Here is a tiny trained network, its code and every weight. The questions are about switching its units off for an input and a class, where a switched-off unit gives its printed mean instead of its output.

import numpy as np


def w(rows, s, z=0):
    codes = np.array(rows[::2]) - 128.0
    scale = np.full(codes.shape[1], s)
    scale[-1] = z or s
    return codes * scale


def f(y):
    return np.maximum(y, 0)


def log_softmax(a):
    a = a - a.max(-1, keepdims=True)
    return a - np.log(np.exp(a).sum(-1, keepdims=True))


def net(x, mask):
    res = np.array(x, float).reshape(1, 8) / 4 @ E
    y = f(res @ A[0][:, :-1].T + A[0][:, -1])
    res = res + np.where(mask, y, B[0][:, -1]) @ B[0][:, :-1]
    return log_softmax(res[-1] @ U[:, :-1].T + U[:, -1])


A, B = {}, {}
E = w([
[201,77,176,209,130,138,80,38,158,51,250],'x0',
[194,147,213,82,62,137,106,145,124,139,132],'x1',
[39,60,191,31,2,178,192,169,142,106,39],'x2',
[25,92,138,129,166,101,213,137,44,81,120],'x3',
[139,177,63,44,115,225,180,211,214,196,119],'x4',
[228,112,143,172,110,137,202,187,108,181,147],'x5',
[162,139,157,129,177,115,125,201,73,110,182],'x6',
[204,19,29,76,129,68,62,76,116,171,111],'x7',
],0.0075)
A[0] = w([
[184,125,138,115,76,222,156,120,206,161,156,168],'neuron 1',
[167,137,106,116,80,41,105,135,134,222,95,72],'neuron 2',
[103,61,77,52,130,89,19,92,144,147,92,186],'neuron 3',
[105,107,83,121,83,157,164,172,133,207,87,1],'neuron 4',
[112,178,144,137,109,134,1,95,180,115,96,239],'neuron 5',
[121,147,43,153,241,103,142,147,152,197,128,178],'neuron 6',
],0.0079,0.0031)
B[0] = w([
[76,32,67,49,72,120,74,213,44,143,178,247],'neuron 1',
[36,168,210,108,136,108,220,159,120,21,153,194],'neuron 2',
[114,80,151,85,133,169,96,192,92,198,164,254],'neuron 3',
[135,176,96,233,114,46,148,120,90,67,241,214],'neuron 4',
[190,88,53,74,2,129,51,98,41,75,201,251],'neuron 5',
[132,84,63,160,44,173,45,94,54,170,158,246],'neuron 6',
],0.0087,0.0089)
U = w([
[173,93,127,231,128,61,70,71,90,120,200,132],'0',
[146,141,117,103,146,139,126,85,209,134,89,4],'1',
[99,91,104,24,67,217,102,165,86,194,155,201],'2',
[2,129,199,119,135,168,228,118,138,118,90,167],'3',
],0.0099,0.0036)

Each question gives the input, the list of numbers given to net, and the class t.
The units are the neurons (one row each of A and B). Each row of codes is followed by its name. A weight is (code - 128) times the scale printed after its matrix; where a second scale follows, it is the last column's (A, B and U).
mask holds one flag per neuron, in row order. A switched-off neuron (its flag False) gives its mean, the last column of its row in B, instead of its output. The means were averaged over made-up inputs and are rounded, as every weight is.
A unit's drop is (log p(t) with every unit on - log p(t) with that unit switched off) / (log p(t) with every unit on - log p(t) with every unit switched off).
The circuit of an input: a set's keep is (log p(t) with only the set's units on - log p(t) with every unit switched off) / (log p(t) with every unit on - log p(t) with every unit switched off). Starting from all 6 units, units are removed one at a time, each time the one whose removal leaves the highest keep (on an exact tie, the one counted first), for as long as the keep stays at least 0.8.
circuit, biggest first: the units of the circuit, biggest drop first
top k neurons: the k neurons with the biggest drops, biggest first
drop of u: that unit's drop, to one decimal
input [-5,0,-6,-8,-6,-6,-8,0], class 2: circuit, biggest first : neuron 3
input [-5,-3,4,-4,-8,0,-3,-6], class 3: circuit, biggest first : neuron 1; neuron 6
input [5,-4,4,8,0,1,-3,1], class 3: circuit, biggest first : neuron 5; neuron 6
input [-8,0,5,-3,1,3,-1,5], class 3: circuit, biggest first : neuron 2; neuron 5
input [1,-4,2,7,5,0,-4,-2], class 3: circuit, biggest first : neuron 5; neuron 1
input [7,2,-6,4,8,2,3,5], class 2: top 3 neurons : neuron 4; neuron 1; neuron 6
input [-7,-6,6,-4,0,5,-6,-2], class 3: drop of neuron 6 : 0.1
input [-8,-3,-7,-6,-4,-6,-4,8], class 2: drop of neuron 3 : 0.2
input [0,-6,1,8,1,2,6,2], class 0: drop of neuron 5 : 0.1
input [-8,5,4,6,-2,-1,4,-1], class 3: drop of neuron 5 : 0.1
